Here is a tiny trained network, its code and every weight. The questions are about switching its units off for an input and a class, where a switched-off unit gives its printed mean instead of its output.

import numpy as np


def w(rows, s, z=0):
    codes = np.array(rows[::2]) - 128.0
    scale = np.full(codes.shape[1], s)
    scale[-1] = z or s
    return codes * scale


def f(y):
    return y / 2 * (1 + np.tanh(0.7978845608 * (y + 0.044715 * y**3)))


def log_softmax(a):
    a = a - a.max(-1, keepdims=True)
    return a - np.log(np.exp(a).sum(-1, keepdims=True))


def net(x, mask):
    res = np.array(x, float).reshape(1, 8) / 4 @ E
    y = f(res @ A[0][:, :-1].T + A[0][:, -1])
    res = res + np.where(mask, y, B[0][:, -1]) @ B[0][:, :-1]
    return log_softmax(res[-1] @ U[:, :-1].T + U[:, -1])


A, B = {}, {}
E = w([
[216,157,157,231,147,196,180],'x0',
[49,41,170,202,218,65,126],'x1',
[146,109,124,136,112,121,114],'x2',
[166,132,148,116,92,1,229],'x3',
[140,106,122,136,111,126,120],'x4',
[131,125,128,129,125,127,126],'x5',
[176,42,237,64,122,171,139],'x6',
[113,144,132,122,140,134,141],'x7',
],0.0086)
A[0] = w([
[126,109,126,78,68,47,225,131],'N0',
[154,172,88,77,33,176,144,128],'N1',
[30,30,114,181,225,121,182,80],'N2',
[112,154,19,135,157,91,153,33],'N3',
[196,133,153,201,148,162,150,111],'N4',
[170,144,149,192,138,174,150,87],'N5',
[182,157,87,76,80,153,148,90],'N6',
[92,53,190,178,186,78,107,146],'N7',
[174,158,148,212,125,186,184,125],'N8',
[211,186,118,51,91,153,133,140],'N9',
[166,207,141,42,66,185,94,129],'N10',
[95,59,235,176,204,99,102,166],'N11',
[55,113,133,93,89,117,121,131],'N12',
[193,166,161,113,121,23,209,83],'N13',
[147,75,181,89,124,159,157,6],'N14',
[125,195,51,218,108,79,88,31],'N15',
[64,94,112,37,90,118,86,123],'N16',
[183,159,85,82,125,158,112,114],'N17',
[174,100,243,56,137,121,192,60],'N18',
[119,211,99,178,162,72,80,89],'N19',
[80,189,118,164,72,76,175,93],'N20',
[141,75,207,37,138,182,168,46],'N21',
[157,187,158,53,79,183,152,97],'N22',
[142,102,225,76,143,162,145,49],'N23',
[68,145,45,89,121,87,106,63],'N24',
[164,139,59,1,104,171,179,75],'N25',
[159,123,147,211,119,148,144,124],'N26',
[157,131,146,178,156,184,183,71],'N27',
[99,114,121,118,164,210,56,103],'N28',
[193,87,163,103,209,138,139,75],'N29',
[78,93,91,66,153,85,101,101],'N30',
[83,184,10,190,151,88,134,30],'N31',
[188,132,124,98,143,47,184,97],'N32',
[89,127,135,57,109,67,113,128],'N33',
[101,154,132,160,113,164,39,54],'N34',
[174,89,124,112,96,54,169,137],'N35',
[90,107,170,112,142,242,36,63],'N36',
[162,148,148,217,156,187,199,157],'N37',
[227,183,163,215,172,120,166,82],'N38',
[157,120,66,149,178,193,13,94],'N39',
[92,112,93,47,114,84,90,108],'N40',
[93,159,130,79,159,190,9,144],'N41',
[113,89,200,33,131,127,93,71],'N42',
],0.0085,0.0016)
B[0] = w([
[45,187,199,182,83,156,154,242],'N0',
[62,70,57,149,210,44,138,232],'N1',
[108,97,82,131,198,20,112,253],'N2',
[163,68,103,123,94,221,150,202],'N3',
[159,192,152,78,117,97,68,205],'N4',
[208,178,185,79,121,105,85,190],'N5',
[89,102,95,129,163,59,135,202],'N6',
[97,68,106,153,189,35,133,233],'N7',
[205,186,163,58,137,121,69,221],'N8',
[115,78,91,128,185,40,175,232],'N9',
[105,64,122,132,224,25,157,250],'N10',
[104,49,61,122,234,39,136,247],'N11',
[154,170,160,83,157,122,96,179],'N12',
[23,203,227,214,125,174,205,246],'N13',
[150,55,97,115,76,195,154,179],'N14',
[155,2,37,75,89,221,171,236],'N15',
[210,251,183,49,74,144,28,230],'N16',
[94,106,114,142,206,89,153,186],'N17',
[172,76,93,162,61,220,167,228],'N18',
[186,69,61,117,132,186,165,208],'N19',
[104,112,127,185,70,196,170,198],'N20',
[178,79,35,122,79,212,173,224],'N21',
[115,99,65,117,208,67,146,216],'N22',
[177,34,60,131,73,220,178,200],'N23',
[195,175,101,82,73,154,95,214],'N24',
[150,90,127,124,199,47,107,227],'N25',
[142,153,149,51,139,96,71,184],'N26',
[175,174,164,65,112,130,69,185],'N27',
[16,194,213,240,88,150,190,228],'N28',
[172,103,84,83,121,147,146,172],'N29',
[203,180,134,74,111,84,37,205],'N30',
[148,40,55,100,104,199,152,253],'N31',
[57,217,229,231,135,146,232,206],'N32',
[162,184,189,95,105,142,67,204],'N33',
[73,148,143,186,93,154,175,190],'N34',
[52,162,153,187,106,142,153,203],'N35',
[35,160,206,190,87,160,211,253],'N36',
[152,215,131,33,112,114,41,228],'N37',
[190,178,173,70,82,107,90,230],'N38',
[48,167,192,220,79,121,194,242],'N39',
[205,182,189,62,110,121,13,213],'N40',
[94,144,206,166,106,125,156,253],'N41',
[229,121,91,73,59,190,107,214],'N42',
],0.0058,0.0075)
U = w([
[107,77,93,134,237,5,123,121],'0',
[64,177,224,215,107,169,161,163],'1',
[190,197,168,43,119,121,25,158],'2',
[167,47,54,112,100,246,145,1],'3',
],0.013,0.00056)

Each question gives the input, the list of numbers given to net, and the class t.
The units are the neurons (one row each of A and B). Each row of codes is followed by its name. A weight is (code - 128) times the scale printed after its matrix; where a second scale follows, it is the last column's (A, B and U).
mask holds one flag per neuron, in row order. A switched-off neuron (its flag False) gives its mean, the last column of its row in B, instead of its output. The means were averaged over made-up inputs and are rounded, as every weight is.
A unit's drop is (log p(t) with every unit on - log p(t) with that unit switched off) / (log p(t) with every unit on - log p(t) with every unit switched off).
The circuit of an input: a set's keep is (log p(t) with only the set's units on - log p(t) with every unit switched off) / (log p(t) with every unit on - log p(t) with every unit switched off). Starting from the 12 units with the biggest drops (on a tie, the unit counted first), units are removed one at a time, each time the one whose removal leaves the highest keep (on an exact tie, the one counted first), for as long as the keep stays at least 0.8.
units of the circuit, in order: the units of the circuit, biggest drop first
most important unit: the unit with the biggest drop
top k neurons: the k neurons with the biggest drops, biggest first
drop of u: that unit's drop, to one decimal
input [-7,1,-2,7,-4,5,-7,6], class 1: units of the circuit, in order -> (N0)
input [5,4,2,4,-1,8,-6,8], class 3: units of the circuit, in order -> (N15 N31)
input [8,-3,-2,-3,7,-5,-8,2], class 2: top 2 neurons -> (N37 N8)
input [3,-5,4,5,-6,-5,6,-1], class 3: top 3 neurons -> (N18 N21 N23)
input [7,1,8,6,3,-8,5,5], class 2: top 3 neurons -> (N37 N38 N8)
input [7,2,6,2,6,-4,8,5], class 3: top 3 neurons -> (N18 N23 N21)
input [0,2,2,-5,8,-6,-6,8], class 3: top 3 neurons -> (N15 N31 N13)
input [7,7,0,-5,-6,5,5,1], class 0: top 4 neurons -> (N11 N7 N2 N16)
input [-1,-8,-4,8,5,2,3,3], class 0: top 4 neurons -> (N9 N1 N25 N22)
input [3,1,7,-7,-7,-7,7,-5], class 1: top 3 neurons -> (N36 N28 N39)
input [4,-2,1,3,-7,6,4,6], class 2: top 2 neurons -> (N15 N31)
input [2,-4,7,2,-2,-8,-5,-1], class 3: top 2 neurons -> (N15 N2)
input [7,8,7,-3,6,7,1,6], class 0: top 3 neurons -> (N11 N7 N2)
input [5,-6,0,1,6,6,-6,-8], class 0: most important unit -> N1
input [-6,-6,8,1,-5,4,0,-6], class 0: top 4 neurons -> (N1 N10 N9 N25)
input [-2,1,7,0,8,-7,1,3], class 2: top 2 neurons -> (N10 N1)
input [8,-7,0,-5,4,3,-4,4], class 2: top 2 neurons -> (N8 N37)
input [-8,-3,4,-8,4,-4,7,-6], class 1: drop of N41 -> 0.3
input [1,4,4,-3,8,0,3,7], class 0: drop of N11 -> 0.1
input [-7,6,0,4,2,1,4,-5], class 2: most important unit -> N16
input [-5,6,8,3,-1,7,-7,1], class 3: drop of N31 -> 0.2
input [-4,-7,2,-8,-4,6,0,2], class 1: drop of N36 -> 0.9
